(in the rows, 128 means zero)
Here are made-up things, facts about them, and rows of numbers that follow some of those facts. Name the thing behind each unnamed row.

Facts:
zafogin | χ pumem
brasku | χ zovagum | Π klifus
tuvuk | χ migar | Π putrer, trila
dekeklur | χ dadri
baflen | α ristol, patutim, sanom, kliklo
zeske | χ soskudes
grusum | Π pligustim
sotrak | α biran | χ grere
skifi | α gralil | χ buten
stebrim | α patri | Π zudul, skevin
dibre | Π dropopan, kosken
sebru | α stilo, vama | Π fezuk, skevin
dadri | α brodol, zovagum | χ kosken
bridon | χ flelem | Π ristol
breguk | χ traflum
klurapun | χ klorun
sketrukor | α grutre, rurak | χ kuga
gruplagu | α gistista, nuskil | χ rukam
naflar | α plupluk, flafer, gratriga, flutem
ribrover | χ zeske | Π zudul
druvama | χ flabake
festen | α druvama, kosken | Π flabake, plupluk, gogus
niflus | α bimazam, vedre | χ lidam
tezu | α valusku, migar, ridriful, kiklesti | χ druvama
pliskufli | α vama | χ funo | Π zovagum
plistam | Π pumem, sketrukor
sekan | α ridriful | Π ristol
flabake | α skevin | χ kiklesti
plupluk | χ gralil
pumem | Π gruplagu
ristol | χ zamupu | Π detrutri
gridrin | α ristol, flugen, gistista, staplok | Π ristol, gevil
brodol | χ flikibok | Π ladon
kosken | χ rurak | Π detrutri
putrer | Π grusum, detrutri
puvim | α flikibok, gevil | χ kesiri
flikibok | χ skigrer | Π klifus
sufom | α patri | χ skadribre
bekla | Π rodral, festen
kigugel | χ ragratres
rurak | χ flomir | Π ristol, zudul
treli | χ sobri | Π detrutri, vaski, kosken
flufisel | α vama
faskam | α gini | Π flabake, pliskufli, gruplagu
pudru | α gini, kesiri
trila | Π grofas
ladon | Π kabrur
vadrum | Π zudul, sebru
grebas | χ gugos
figiplan | Π detrutri, skevin, kosken
puzegem | α revil, grusum, trudak, kosken
staplok | Π sofine
tripem | χ nisek | Π klorun
dropopan | α vatrar | χ bridon
losel | Π ristol, kiban, bekla
revil | Π buten
bregruk | α trudak | Π breguk
vekim | Π gruplagu, zudul, kosken
nugre | χ dropopan | Π kabrur, detrutri
stostu | χ sotrak | Π zudul, pleklak
sketi | α gezu, tostir, kliklo | Π pligustim
madror | α stogigen, dibre | Π trude
vatrar | χ puno | Π fletru, sketi
gevil | Π pumem, gratriga
begrek | Π ristol
zamupu | χ skifi | Π zudul
kamem | Π zafogin
migar | Π flabake
pleklak | χ madror
puno | χ gini
sorom | χ megar
grufla | χ ristol | Π tezu
skipon | χ sorom | Π ristol
traflum | Π buten
vedre | χ fezuk
rudra | χ pliskufli
gralil | χ vatrar
trufa | χ faskam | Π traflum
rodral | α trila
fletru | χ traklam | Π ristol
plubram | α grebas
tostir | Π fletru
kiklesti | χ dafu
tritel | α pliski, tuvuk, plistam, zamupu, nugre | Π detrutri
lape | Π fezuk
teska | α fidride | Π puvim, bekla
dreskugrin | α lape, gistista
grofas | α kliklo | Π ristol, zudul, detrutri
migrar | α kigugel
patri | χ kabrur | Π losel
nanabo | α florer, revil | χ sketi | Π grere
stetrok | α zafogin | Π bridon, losel
vuflel | Π breguk
kladi | χ valusku
dafu | α losel, fladibe
vama | Π gevil
plapir | α vuflel, tuvuk, staplok | χ fletru
flugen | Π basar
topluk | α flelem
kuflok | χ nanabo
togroskam | α vuflel | Π brodol
klorun | χ brodol
lidam | α skigrer | χ skipon | Π topluk
dibu | α fletru | χ gistista
zumener | α laskon, bimazam, flafer, kesiri, staplok
soskudes | χ tuvuk | Π fezuk, bregruk
flomir | χ tritel
kesiri | χ giges
daplum | χ florer | Π grofas
gezu | χ daplum
gini | χ pudru | Π stebrim, kosken
pliski | Π sketi, skevin
florer | χ klifus
plelik | χ grufla
destem | α brasku, bimazam, kamem
patutim | χ rodral | Π kesiri
grere | χ patutim | Π grufla
klizi | α zeske, traflum | Π bridon
kuga | χ klurapun
nisek | χ detrutri
gragritem | χ dibu
grutre | χ ribrover | Π fidride, zamupu
skigrer | χ puvim | Π sekan, voti
sufliger | χ kigugel
klifus | α kladi | χ sufliger | Π sebru
voti | Π plupluk
buten | α druvama | Π zudul, detrutri
basar | α fladibe | χ kladi | Π revil
giges | Π revil
funo | α skeplin | χ trude | Π lidam
kiban | α stilo, sanom | Π detrutri
flifen | α fidride
gratriga | χ sufom
stilo | χ kuflok | Π skevin
skadribre | α dekeklur, ristol, losel | χ tezu
mosi | α kuga | Π ladon
megar | χ trufa | Π platra, gruplagu, kiban
gugos | α kabrur, drero | χ gruplagu

Known rows:
fladibe: [132 117 124 151 130 127 134 128 133 114 140 143 127 115 116 129 136 115
 124 104 122 149 134 124 133 124 132 127 124 116 129 116]
dibre: [135 132 133  85 148 133 109 142 142 137 116 114 137 114 156 173  92 168
 120 126 136  96 144 127 117 128 134 130 129 136 123 130]
flugen: [135 124 132 107 145 119 111 133 147 133 132 119 121 106 135 164 106 151
 131 102 125 129 144 130 122 118 137 138 128 127 130 103]
stebrim: [168 129 128  83 180 164 112 128 134 135 138 103 172 184 124  73  92 178
 114 189 146  84 163 176 157 139  93 179 130 107 113 194]
dafu: [105 116 117 140 127 107 114 123 152 127 135 157 125 141 102  74 133 122
 131 127 124 140 104 126 158 114 141 156 131 136 109 125]
grere: [144 119 125 149 131 128 131 132 118 133 146 140 127 108 120 128 136 114
 121  93 110 154 134 113 131 116 141 132 129 105 148 107]
migar: [ 84 142 109 165  89 108 144 107 135 122 125 129 153  84 101 137  87 119
 100 123 141 112 147  89 118 135 112 101 128  85  97 150]
skadribre: [115 107 118 138 131 108 110 125 159 114 125 152 115 133 100  78 142 117
 124 117 132 151  94 142 145 116 142 147 117 145 125 115]
sanom: [132 109 130 154 131 109 138 135 136 118 139 144 114 115 112 128 132 113
 115  99 133 159 141 121 129 124 129 131 111 115 129 121]
tezu: [125 123 121 152 124 135 126 127 121 117 138 144 122 158  94  64 168 109
 150 126 111 151  88 126 153 119 141 152 139 148 139 119]
faskam: [ 51 166  96 113  91 114  93 118 164 145 119 118 162  93 124 103  68 138
 101 142 134  73 121 110 114 125 113 108 136 114  94 147]
soskudes: [148 121 111 145 138 153  70 183 185 104 134 143 140 117 110 143 108 136
  95  93 140 112 131  84 119 111 111 122 107 101  78 186]
gridrin: [ 70 146 121  67 120  85 105 107 177 148 106 119 135 102 160 146  68 150
 120 155 152  96 114 176 104 134 126 117 117 147 117  96]
ribrover: [143 129 136  92 147 136 115 154 158 117 118  98 123 131 162 167 104 160
 123 142 149 102 150 124 115 141 122 123 128 140 102 163]
puzegem: [117 140 115 132 121 146 105 130 133 144 142 131 146 145 122  91 148 119
 153 119 111 123 107 126 136 110 126 143 140 136 133 115]
kabrur: [144 114 168 133 142 121 174 111  96 128 135 125 107 176 175 163 171 126
 177 152 112 150 159 155 155 142 140 133 157 143 150 104]
florer: [142 122 123 141 126 141 128 124 127 135 138 142 133 134 113 151 137 125
 124 101 119 148 129 112 122 123 132 131 129 116 132 107]
bridon: [120 129 146 126 120 110 158  89 102 135 110 120 132 125 168 168 121 137
 133 165 145 108 147 162 108 149 134 100 144 120 150 112]
gratriga: [122 130 131 143 111 124 166 100  80 105 100 133 109 120  99 111 150 129
  97 153 139 147 111 103 114 161 135 114 133 135 159 134]

Name these rows:
No name comes twice in this set of rows, the named rows included.
[171 132 130  94 156 139 100 180 131 140 111 122 109 116 155 132 106 129
  85 126 135 115 142 119 130 126 122 124  97 142 115 169] | stilo
[148 126 142  66 155 120 127 116 134 162 127  91 138 100 196 186  94 177
 158 117 135  93 147 165  87 116 142 124 134 138 159  86] | nugre
[111 137 124 179  84 125 189  94  82  84 102 124 120 134 102 114 156  96
 114 158 151 148 118 108 108 163 118  93 128 113 150 139] | plupluk
[151 125 130  74 156 148  91 152 137 127 110 126 137  97 156 163  95 175
  90 133 138 101 128 132 103 130 128 116 113 131 131 146] | stostu
[137 133 132  92 144 116 125 143 148 122 128  98 123 103 138 149 104 148
 144 108 126 111 151 120 129 126 141 140 135 141 123 121] | trufa
[128 126 124 155 121 133 129 128 123 127 142 140 123 159 117  80 163  94
 156 137 116 147 108 140 146 113 133 142 128 144 144 116] | topluk
[147 129 123 102 143 138 110 153 163 120 124 101 141 100 133 156 100 151
 124 109 145 105 138 123 104 120 126 131 116 133 115 130] | grutre
[120 133 119 143 105 140 142 115 107 116 106 132 119 152 105  77 154 107
 120 161 142 142  92 142 133 135 122 122 124 143 147 139] | sketrukor
[151 112 125 145 131 132 139 126 125 121 134 143 126 115 104 139 139 120
 118 103 135 158 127 128 113 124 119 127 112 123 141 104] | gezu
[ 86 153 112  80 113 100 125  92 148 173 111 105 160  86 151 131  67 151
 127 144 144  78 132 165 105 118 119 128 131 140 128  91] | stetrok
[ 98 145 118  90 118 107 135 113 140 137 117  99 147  65 133 150  64 160
 101 133 149  87 152 114  95 134 119 107 126 118 112 129] | megar
[157 101 151 137 116 185 187 167  84 103 147 146 122 131 118 133 181 143
 132 175 149 102  82 124 181  90 121  92 151 144 108 147] | fidride
[123 143 151  72 147 131 116 140 145 146 119 102 129 181 180 131 133 146
 155 177 124  92 128 163 153 138 130 146 152 169 115 140] | buten
[156 106 136 196 121 162 133 159 121  66 128 146 109 169 102 112 190  98
 129 121 139 154 107 107 134 134 122 108 118 117 122 188] | breguk

The same things again, as new rows of numbers:
Some rows with their names:
tripem: [126 121 112 115 169 169 103 117 147  98 113 175 118 138 135 142 117 177
 158 125 107 148 151 118  97 128 131 158 160 118 147 169 107 166 110 157
 116 158 141 102 165 122 157 165 122 154 145 120 125 141 149 149  93]
giges: [119 146 132 134 104 102 142  94 170 151 135 144 148 110 125 135 112 166
 108 167 180 165 135 115 168 159  88  90  96  84  93 143 112 143 163 137
 114  89  80 165 104 135  93 130 129 127 132 137 167 134 169  98 134]
flugen: [128 128 109 124  84 122 142  92 172 104 106 150 116 123  87 110 150 110
  94 148 168 169 127 144 120 169  79 116 107  72  93 154 100 134 148 149
  99 147 100 157 118 132  83 107 123 149 143 144 141 139 162 106 110]
sorom: [137 126 105 110 168 125 144 145  81 115 114 145 140 170 140  96 115 157
 147 171  95 135 136  94  91  88 126 160 149 140 118 126 109 150  91 169
 146 163 156  91  90 115 165 110 159 148 152 169 112 147 134 121 134]
gezu: [125  86 104 117 159 152  98 131 130  94  92 137 105 122 148 124 102 101
 114  96  91 139 152 166  82 122 141 162 141 123 156 128 120 174  90 135
 162 158 154 121 128 131 141  98 123 160 143 131 103 140  93 126 112]
kuga: [127  90  95 118 175 166 112 114 107  98  90 149 109 139 129 164  98 115
 161 140 102 120 145 115 111 111 159 153 154 127 147 118 118 141 122 117
 110 135 158 124 148 112 131 163 130 149 129 138 109 132 104 125 110]
lape: [173 164  99 191 152 173 118 114 178 164 103 156 107  86 120  86  86 113
 103  88 168 168  77 103  74 162 126  66 167  91 147 160 150 112 165 181
  86 170 145 179 106 131  76 127 114 142 146 138 184 150 182 146 108]
bregruk: [149 142 101 125 147 186 114 154 111 186 152 157 101  95 142  86  83 111
 112  83 112 134 100  92 100 104 176  79 165 163 139 162 117 123 137 142
  82 155 146 170 112 134 106 148  93  86 153 113 153 147 190 189 178]
grutre: [166 150 126 153 161 128 124  80 162 119 136 172 119  83 133 108 102 175
 118 174 175 177 116 101  85 158  95  96 149  71 154 161 176 154 126 157
 145 115  79 130 133 120  93 178 122 139 138 124 142 137 177  99 102]
begrek: [ 98 147 164 126  73  84 155  92 161 145 143 126 202 116 135 162 182 178
  94 181 171 156 139 116 170 162  74 104  90  78  85 123 113 139 109  96
 131  69  63 108 129 137 116 133 135 134  92 113 132 113 161  84 117]
grebas: [137 113 107 111 169 154 122 142 105  94 103 142 118 151 125 145 104 137
 157 123  85 120 140 146 100 108 152 150 147 139 162 124 115 143 138 129
 134 153 143 116 140 124 150 153 133 148 146 137 112 133 108 111 115]
traflum: [125 160 123 140  76  86 147  89 162 159 147  92 129 114 123 128  94 114
 112 178 173 143 106 146 159 142  94  83  95  79  96 118 127 104 170 106
 162  69  75 181  92 125  93 139 150 110 121 163 137 130 139  97 163]
ridriful: [147 113  87 136 163 163 106 133 129 114  91  96 119 147 114 153  94 134
 171  93 115 117 148 125 152 103 137 168 120 157 160 140  97  92 163 146
 104 162 152 129 132 170 154 128 163 144 141 140 136 127 104  93 136]
druvama: [103 143 101 106 176 142 153 179  69  89  97 170  99 101 103 127 102 134
 136 106  87 112 139 171 110 141 168 154 115 159 165 114 106 144  94  91
 116 149 123 130 158 113 127 162 139 117  98 177  98 137 188 167 158]
puzegem: [ 79 158 116 103 122 170 124 165  93 164 146 161 116 135 135 103 101 152
 116 111  93 127 157 105 155  95 163 137 122 165  80 168 111 142  92 123
  86 111 148 130 146 138 149 124  90 101 141 107 120 142 170 186 172]
fidride: [154 143 103 141  95  96 152 126 111 164 116  78 105 123 130 108  90  75
 123 130 124 113  94 140 150 107 156 114 110 145 142 106 129  90 178 102
 151 122 136 180  90 124 102 127 159  91 132 158 119 136 101  95 176]
bridon: [ 84 137 166 110  81  78 151 111  97 113 149  89 190 138 142 163 179 102
 116 186 142 109 135 158 159 135  87 120  93 110 105  99 153 136  94  87
 179  77  78 104 115 106 151 141 129 124  84 108  99 112  94  93 152]
zafogin: [135  97  96 117 173 135 128 146  80  96 114 100 109 159 126 155 101  80
 164  95  86 106 140 157 111  93 170 164 153 161 161 116 117 130 149 113
 154 152 149 126 108 113 155 135 154 139 139 144 100 141  86 120 148]
sofine: [116  96 114 128 145 147 128 164 106 134 108  96 104 168 118 127  96  88
 147  81  92  96 141 147 153  94 174 151 130 160 143 115  98 102 159 132
 115 149 162 145 119 142 161 100 150 124 141 120 131 141  92 143 170]

Which thing is each row?
No name comes twice in this set of rows, the named rows included.
[114 145 158 124 105  90 141  79 174  99 162 159 179 103 132 146 163 181
 104 177 175 188 128 104 127 168  78  75 106  74  93 146 147 169 114 112
 146  69  69 135 132 110 101 164 111 138 106 131 132 121 182  88 107] | treli
[121 150 125 114  72  81 154 112  78 123 172  74 110 119  99 128  90  79
  97 179  89 121  78 184 143 106 140  76  93 132  71 104 185 110 137  84
 179  61  67 166  92  95  94 184 108  85  74 159  96 146 107  92 196] | kosken
[180 150 126 183 169 108 137  99 168 136 146 170 100  89 125  80  90 142
 132 124 168 166  79  95  67 162 160  67 174 107 155 165 190 149 151 154
 120 159 132 161 107 109  79 160 123 130 149 169 167 152 183 121  96] | brasku
[126 150 129 128 118  89 149 120 102 166 161 103 114 107 155 113  98  82
 126 152 108 110  78 139 108 118 162  69 139 123 107 102 181 129 142 106
 181 103 118 168  88 109 119 138 136  81 127 159 108 137 102  98 177] | pleklak
[ 78  94 129 108 161  88 129 165 152  84 150 180 107  91 142 107 129 123
 108  79 104 111 138 170  88 174 162 143 155 125 126  98 101 161  80 153
 134 157 154 100 130 111 165  86 112 128 112 135 104 138 138 180 106] | skadribre
[170 149  90 171  67  80 153 140 104 183 181  73  98  87 134  97  99  71
 119 117 126  89  57 155 121  96 177  53 121 156  97  99 179  76 172  93
 178  96 135 184  95 103  86 111 166  60 142 180 129 140 105  89 184] | skevin
[ 96 146 159 128  84  78 140  76 172 164 172  94 174  93 144 110 152 112
  88 173 178 167 113 148 167 169  81  63  89  74  59 114 138 144  91 113
 168  72  75 164  98 117 101  93 133 133  87 135 127 139 142  90 157] | grofas
[ 92  92 137 120 172 118 118 137  82 141 105  93 140 126 153 169 158  77
 144 141 120  84 133  93 155 113 168 124 150 165 156 100 138 110  82  95
 125 104 153  79 149 112 172 134  93 102 105 105 101  91  86 159 123] | puvim
[107 137 128 125  77  93 135  88 173  98 110 111 173  96 131 138 141 150
  93 179 170 175 151 147 165 166  72 155  87  69 101 134 113 150  96 116
 128  90  77 141 127 154  98 103 145 156 102 124 107 123 153 106 124] | tostir
[102 141 131 110  70  77 164 112  85  91 141  75 125 123 118 159 169  75
  94 174  97 108  93 195 138 147 101 110  91  79  64  98 188  81  96  74
 184  74  92 139 101 111 120 103 145 153  51 148  99 120  86  90 176] | ristol
[145 145 151 133 148 121  98 160  87 151 116  95 138  88 152  94 138 100
 115 125 136 101 125  98 107 129 126 148 154 172 159  99 189 113  77 119
 147 156 159  88 148 118 168 134  93 139 107 104 102 102  97 149 101] | pliskufli

Now the same things, written a new way:
Some things and their rows:
sekan: [168 133 146 117 109 108 125 142 143  87 126 123 114 100 120 117 127 160
 154 127 107 148 116 130 113 166 103]
plupluk: [170 124 140 114 113 120 133 143 132 122 110 134 115 105 115 117 108 172
 173 143 111 155 125 157 124 141 102]
bregruk: [171 134 143 115 109 108 126 142 140  85 125 122 113 100 121 115 126 158
 154 124 109 155 115 129 113 164 103]
detrutri: [167 123 157 110 110 115 129 144 133 109 114 133 115 107 123 124 104 163
 162 142 116 148 124 139 119 154  92]
vama: [167 130 182 122 117  91 116 252 157  78  91 118 117 103 121 130 130 149
 156 128 104 140 148  92 110 170 112]
gevil: [165 127 154 110 108 114 121 148 136 102 112 126 115 106 125 130 116 155
 158 141 113 153 124 142 116 164 102]
skipon: [158 132 150 106 108 113 115 188 154  94 111 115 117 106 115 130 138 148
 167 140 105 192 133 198 111 180 126]
bimazam: [168 132 149 103 106 117 122 142 128 100 113 125 112 106 126 122 118 155
 154 137 116 170 124 137 115 163 101]
flomir: [169 129 140 115 110 117 119 143 140 117 104 122 112 105 115 127 123 162
 167 142 106 155 126 158 118 152 116]
dropopan: [172 129 132 123 115 114 136 141 141 107 122 130 115  98 111 106 121 176
 170 130 104 150 119 149 121 146 104]
tezu: [146 135  35 160 126 106 139 106 140  68 143 130 109  98  96 124 110 177
 188 167 149 165 135 107 128 145 113]
platra: [168 122 157 109 110 116 131 143 131 109 116 135 116 107 123 123 101 164
 163 142 117 146 123 139 120 151  90]
megar: [158 131 150 106 109 113 117 187 152  95 111 117 117 106 114 128 135 150
 167 140 106 191 133 198 112 177 123]
fladibe: [161 127 155 111 107 114 118 138 136 103 115 126 115 105 124 131 120 158
 154 143 110 148 124 144 116 170 102]
gugos: [168 134 130 123 112 112 125 146 145  99 118 121 114  98 114 114 135 167
 165 128 101 155 120 151 118 158 115]
grebas: [165 129 136 117 111 118 122 153 139 112 106 123 114 104 119 126 125 161
 168 140 107 161 126 162 119 158 116]
zovagum: [169 121 157 109 111 116 133 140 130 111 117 137 116 107 122 121  98 166
 164 142 117 147 123 138 121 149  88]
rukam: [165 127 155 110 108 114 120 148 136 102 111 125 114 106 125 131 116 154
 156 141 113 152 124 142 116 166 103]
rodral: [172 127 151 115 112 110 136 133 137  96 130 134 115 101 117 109 110 171
 160 130 110 139 116 127 119 151  88]

Which thing is each row?
No name comes twice in this set of rows, the named rows included.
[157 132 146 117 110 108 122 125 142  88 128 124 116  98 119 120 130 167
 146 133 103 138 117 133 115 179  99] | dafu
[160 127 156 110 107 115 118 138 136 104 114 127 115 105 124 132 120 159
 153 144 109 146 125 144 116 172 101] | losel
[166 129 149 109 107 113 119 150 136  99 111 123 114 107 126 130 118 152
 157 137 114 160 123 141 115 164 105] | revil
[164 131 153 110 106 112 112 150 140  98 108 118 113 106 125 137 126 148
 153 140 111 155 124 142 112 172 111] | migar
[163 133 135 117 108 116 112 156 143 107 102 115 113 104 120 134 136 153
 163 139 104 165 127 163 115 167 126] | grutre
[165 130 135 126 109 118 123 167 129 120 107 124 116 104 123 124 127 160
 172 144 105 164 125 157 119 162 120] | kuga
[171 121 126 122 109  98 126 146 179  75 111 107 119 110 135 154 139 155
 181 147  84 164 113 162 116 140 164] | patri
[145 121 169 119 108 113 111 123 145 112 120 131 118 101 120 144 127 168
 148 156  97 110 128 156 116 191  99] | kliklo
[160 135 133 138 105 116 113 195 121 121 105 115 116 104 131 131 144 146
 171 146  99 173 124 153 114 185 139] | flikibok
[166 143 183 103 123 115 153  59  32  41  75 150 108  92 134  95  77 135
 215 163  49 147 114 206 111 149  75] | kesiri
[145 126 168 124 109 107 114 113 149 101 134 131 117  94 115 131 141 177
 142 147  88 101 124 143 114 199  96] | baflen
[164 129 140 116 110 118 120 145 138 116 106 124 114 104 118 128 126 164
 165 144 105 156 127 163 119 161 115] | dekeklur

